Here is a tiny trained network, its code and every weight. The questions are about switching its units off for an input and a target symbol, where a switched-off unit gives its printed mean instead of its output.

import numpy as np


def w(rows, s, z=0):
    codes = np.array(rows[::2]) - 128.0
    scale = np.full(codes.shape[1], s)
    scale[-1] = z or s
    return codes * scale


def norm(h):
    return h / np.sqrt((h * h).mean(-1, keepdims=True) + 1e-5)


def f(y):
    return y / 2 * (1 + np.tanh(0.7978845608 * (y + 0.044715 * y**3)))


def softmax(a):
    e = np.exp(a - a.max(-1, keepdims=True))
    return e / e.sum(-1, keepdims=True)


def log_softmax(a):
    a = a - a.max(-1, keepdims=True)
    return a - np.log(np.exp(a).sum(-1, keepdims=True))


def net(x, mask):
    ids = ['ΔΘαγλφ'.index(c) for c in x.split()]
    T = len(ids)
    res = E[ids] + P[:T]
    r = norm(res)
    for j in range(2):
        rows = slice(2 * j, 2 * j + 2)
        q, k, v = (r @ M[0][rows].T for M in (Q, K, V))
        z = softmax(np.where(np.tri(T) > 0, q @ k.T / 2**0.5, -1e9)) @ v
        o = O[0][rows]
        res = res + np.where(mask[j], z, o[:, -1]) @ o[:, :-1]
    y = f(norm(res) @ A[0][:, :-1].T + A[0][:, -1])
    res = res + np.where(mask[2:6], y, B[0][:, -1]) @ B[0][:, :-1]
    return log_softmax(norm(res)[-1] @ U[:, :-1].T + U[:, -1])


Q, K, V, O, A, B = {}, {}, {}, {}, {}, {}
E = w([
[146,120,98,136,114,81,173,192,130],'Δ',
[220,135,241,11,173,126,86,97,211],'Θ',
[85,114,209,111,43,93,56,132,25],'α',
[138,255,221,216,244,185,94,166,213],'γ',
[126,59,162,191,163,120,17,126,155],'λ',
[150,195,128,51,96,115,26,145,218],'φ',
],0.0088)
P = w([
[165,125,92,137,133,161,92,57,87],'0',
[45,161,36,122,185,89,159,137,117],'1',
[82,156,102,174,103,45,147,129,120],'2',
[151,161,90,128,106,53,161,102,149],'3',
[153,77,179,138,122,141,135,204,93],'4',
[219,100,126,106,107,69,131,189,192],'5',
[170,93,145,137,113,95,118,227,146],'6',
[161,163,198,182,106,96,66,148,194],'7',
[196,167,187,147,150,128,93,221,196],'8',
[84,152,244,217,125,134,1,183,179],'9',
],0.0061)
Q[0] = w([
[184,205,62,168,101,53,143,50,101],'head 1',
[94,227,208,111,154,55,44,167,113],'head 1',
[101,130,203,81,157,145,117,167,125],'head 2',
[134,255,124,149,131,36,85,99,186],'head 2',
],0.0058)
K[0] = w([
[199,114,105,175,85,179,127,74,111],'head 1',
[130,56,81,130,89,95,129,219,152],'head 1',
[132,127,89,83,135,49,130,214,138],'head 2',
[171,2,218,133,77,131,147,150,93],'head 2',
],0.0068)
V[0] = w([
[60,243,109,57,25,215,74,152,153],'head 1',
[239,117,32,71,83,58,177,198,91],'head 1',
[145,177,254,49,132,176,154,87,195],'head 2',
[185,241,13,184,147,240,181,170,199],'head 2',
],0.0054)
O[0] = w([
[136,190,65,85,3,214,163,169,114,135],'head 1',
[152,188,88,44,144,18,30,207,142,184],'head 1',
[50,119,177,138,116,70,190,170,174,148],'head 2',
[149,180,80,153,125,49,130,61,189,3],'head 2',
],0.0063,0.006)
A[0] = w([
[127,109,129,212,126,138,142,165,144,253],'neuron 1',
[130,196,104,184,167,178,175,151,142,181],'neuron 2',
[107,141,140,114,124,254,187,117,140,34],'neuron 3',
[113,203,117,100,77,127,53,198,169,208],'neuron 4',
],0.0073,0.0017)
B[0] = w([
[186,108,141,108,146,139,117,71,145,151],'neuron 1',
[166,161,154,164,80,124,143,88,80,131],'neuron 2',
[94,199,93,150,114,1,210,91,158,142],'neuron 3',
[165,59,151,159,120,176,93,110,193,255],'neuron 4',
],0.008,0.009)
U = w([
[160,201,6,89,204,41,45,162,91,47],'Δ',
[20,101,188,94,173,74,201,218,210,46],'Θ',
[104,146,130,80,119,216,127,232,3,252],'α',
[165,213,151,237,101,87,166,79,149,206],'γ',
[150,2,110,158,208,194,146,47,100,32],'λ',
[149,141,43,143,18,199,121,115,223,103],'φ',
],0.0048,0.0011)

Each question gives the input, a string of symbols that net reads in full, and the target symbol t.
The units are the heads (2 rows each of Q, K, V and O) and the neurons (one row each of A and B). Each row of codes is followed by its name. A weight is (code - 128) times the scale printed after its matrix; where a second scale follows, it is the last column's (O, A, B and U).
mask holds one flag per unit, heads first, then neurons. A switched-off unit (its flag False) gives its mean, the last column of its rows in O or B, instead of its output. The means were averaged over made-up inputs and are rounded, as every weight is.
A unit's drop is (log p(t) with every unit on - log p(t) with that unit switched off) / (log p(t) with every unit on - log p(t) with every unit switched off).
The circuit of an input: a set's keep is (log p(t) with only the set's units on - log p(t) with every unit switched off) / (log p(t) with every unit on - log p(t) with every unit switched off). Starting from all 6 units, units are removed one at a time, each time the one whose removal leaves the highest keep (on an exact tie, the one counted first), for as long as the keep stays at least 0.8.
units of the circuit, in order: the units of the circuit, biggest drop first
k most important neurons: the k neurons with the biggest drops, biggest first
heads that matter: for each layer, one digit per head in row order, 1 if its drop is at least 0.15 and else 0, layers parted by /
drop of u: that unit's drop, to one decimal
input Θ α λ γ γ, target γ: heads that matter => 10
input Θ Θ Θ Δ, target Θ: heads that matter => 01
input Δ γ Θ γ, target Δ: units of the circuit, in order => (head 1)
input α λ Δ, target α: heads that matter => 01
input α φ α φ Δ, target φ: heads that matter => 11
input α Δ Θ λ λ, target Δ: units of the circuit, in order => (head 2; head 1; neuron 4)
input γ Δ γ γ α, target Δ: units of the circuit, in order => (head 2; head 1)
input γ Θ Δ, target γ: heads that matter => 11
input α α Δ Δ Θ, target Δ: units of the circuit, in order => (head 1; head 2)
input Δ Θ α α, target Δ: heads that matter => 10
input Δ λ α λ, target Δ: units of the circuit, in order => (head 1; neuron 4)
input φ Θ φ φ γ, target γ: units of the circuit, in order => (neuron 2; neuron 3; head 1)
input Δ γ λ γ, target Δ: units of the circuit, in order => (head 1; head 2)
input Δ α φ, target Δ: units of the circuit, in order => (head 1)
input Θ Δ Θ λ, target Θ: 2 most important neurons => (neuron 4; neuron 2)
input Θ Δ Θ φ, target Θ: heads that matter => 01
input λ γ λ α γ Δ, target λ: heads that matter => 10
input γ γ α α Δ, target γ: heads that matter => 11
input α Θ λ λ λ Θ λ Δ, target λ: units of the circuit, in order => (neuron 1; head 1)
input φ γ Θ Θ, target Θ: most important neuron => (neuron 4)
input Δ γ γ γ α, target γ: drop of neuron 4 => 0.0
input Δ α Δ Θ φ Δ, target Δ: drop of neuron 4 => -0.2
input γ γ Θ Θ, target Θ: drop of head 2 => 0.4
